Below is a small trained network, with its code and all its weights. Each question gives an input and a class and asks what happens when units are switched off, that is, made to give their printed mean instead of their output.

import numpy as np


def w(rows, s, z=0):
    codes = np.array(rows[::2]) - 128.0
    scale = np.full(codes.shape[1], s)
    scale[-1] = z or s
    return codes * scale


def norm(h):
    return h / np.sqrt((h * h).mean(-1, keepdims=True) + 1e-5)


def f(y):
    return y / 2 * (1 + np.tanh(0.7978845608 * (y + 0.044715 * y**3)))


def log_softmax(a):
    a = a - a.max(-1, keepdims=True)
    return a - np.log(np.exp(a).sum(-1, keepdims=True))


def net(x, mask):
    res = np.array(x, float).reshape(1, 8) / 4 @ E
    u = 0
    for l in range(3):
        y = f(norm(res) @ A[l][:, :-1].T + A[l][:, -1])
        res = res + np.where(mask[u : u + 3], y, B[l][:, -1]) @ B[l][:, :-1]
        u += 3
    return log_softmax(norm(res)[-1] @ U[:, :-1].T + U[:, -1])


A, B = {}, {}
E = w([
[99,45,216,5],'x0',
[119,132,126,128],'x1',
[159,131,134,123],'x2',
[118,129,130,126],'x3',
[97,29,150,190],'x4',
[115,122,122,126],'x5',
[174,68,34,104],'x6',
[130,132,131,125],'x7',
],0.0031)
A[0] = w([
[238,65,108,110,27],'L0N0',
[67,148,115,153,212],'L0N1',
[55,4,114,206,3],'L0N2',
],0.0033,0.004)
B[0] = w([
[39,34,76,233,69],'L0N0',
[158,40,165,17,252],'L0N1',
[3,81,121,220,91],'L0N2',
],0.0034,0.0018)
A[1] = w([
[233,117,133,156,250],'L1N0',
[245,208,119,74,58],'L1N1',
[172,1,149,196,41],'L1N2',
],0.0048,0.0016)
B[1] = w([
[54,67,135,90,252],'L1N0',
[34,54,98,140,245],'L1N1',
[1,157,122,164,202],'L1N2',
],0.0043,0.0015)
A[2] = w([
[210,213,60,216,132],'L2N0',
[183,245,45,2,1],'L2N1',
[107,233,248,147,197],'L2N2',
],0.0052,0.00091)
B[2] = w([
[175,182,242,106,207],'L2N0',
[3,25,146,170,248],'L2N1',
[145,24,3,165,251],'L2N2',
],0.0062,0.002)
U = w([
[4,75,130,215,86],'0',
[57,111,91,162,107],'1',
[142,65,25,177,74],'2',
[227,254,208,68,252],'3',
],0.0043,0.0022)

Each question gives the input, the list of numbers given to net, and the class t.
The units are the neurons (one row each of A and B). Each row of codes is followed by its name. A weight is (code - 128) times the scale printed after its matrix; where a second scale follows, it is the last column's (A, B and U).
mask holds one flag per neuron, layer by layer. A switched-off neuron (its flag False) gives its mean, the last column of its row in B, instead of its output. The means were averaged over made-up inputs and are rounded, as every weight is.
A unit's drop is (log p(t) with every unit on - log p(t) with that unit switched off) / (log p(t) with every unit on - log p(t) with every unit switched off).
The circuit of an input: a set's keep is (log p(t) with only the set's units on - log p(t) with every unit switched off) / (log p(t) with every unit on - log p(t) with every unit switched off). Starting from all 9 units, units are removed one at a time, each time the one whose removal leaves the highest keep (on an exact tie, the one counted first), for as long as the keep stays at least 0.8.
units of the circuit, in order: the units of the circuit, biggest drop first
k most important neurons: the k neurons with the biggest drops, biggest first
top k neurons in layer l: the k neurons of layer l with the biggest drops, biggest first
drop when u is switched off: that unit's drop, to one decimal
input [-5,2,-1,-2,-8,-5,-3,7], class 0: top 2 neurons in layer 2 => [L2N1, L2N0]
input [-8,-5,6,8,4,3,-7,7], class 3: 4 most important neurons => [L2N0, L2N1, L1N2, L1N1]
input [-1,-4,0,7,-7,0,6,0], class 0: 2 most important neurons => [L2N1, L2N2]
input [0,8,4,-5,2,0,-5,-5], class 2: units of the circuit, in order => [L2N2, L2N1]
input [-7,6,-5,2,-2,-5,6,-7], class 3: 3 most important neurons => [L2N0, L2N2, L1N2]
input [-7,1,3,8,0,1,-3,7], class 3: units of the circuit, in order => [L2N0]
input [-5,-3,0,2,1,-3,0,6], class 3: 4 most important neurons => [L2N1, L2N2, L2N0, L1N2]
input [-8,-3,-4,-6,3,0,-3,3], class 3: units of the circuit, in order => [L2N0, L2N1]
input [-8,7,6,1,-3,7,1,-5], class 3: 2 most important neurons => [L2N0, L2N2]
input [-7,3,0,2,5,-8,-6,2], class 3: 4 most important neurons => [L2N0, L2N1, L1N1, L1N2]
input [4,0,-5,-8,-5,-5,-8,-2], class 2: units of the circuit, in order => [L2N2, L2N0]
input [2,-6,5,1,3,6,-6,-3], class 2: top 2 neurons in layer 1 => [L1N1, L1N0]
input [-7,3,4,2,5,0,4,7], class 3: 4 most important neurons => [L2N0, L2N1, L2N2, L1N1]
input [0,6,4,6,1,-6,-6,-2], class 2: top neuron in layer 2 => [L2N2]
input [-2,4,1,1,-4,-3,-5,-4], class 2: drop when L2N2 is switched off => 0.6
input [-5,3,-3,-8,3,-1,3,7], class 3: drop when L2N1 is switched off => 0.6
input [3,1,1,6,-6,-7,-1,3], class 0: drop when L2N1 is switched off => 0.5
input [-1,-3,4,4,-8,8,5,6], class 0: drop when L2N1 is switched off => 0.7
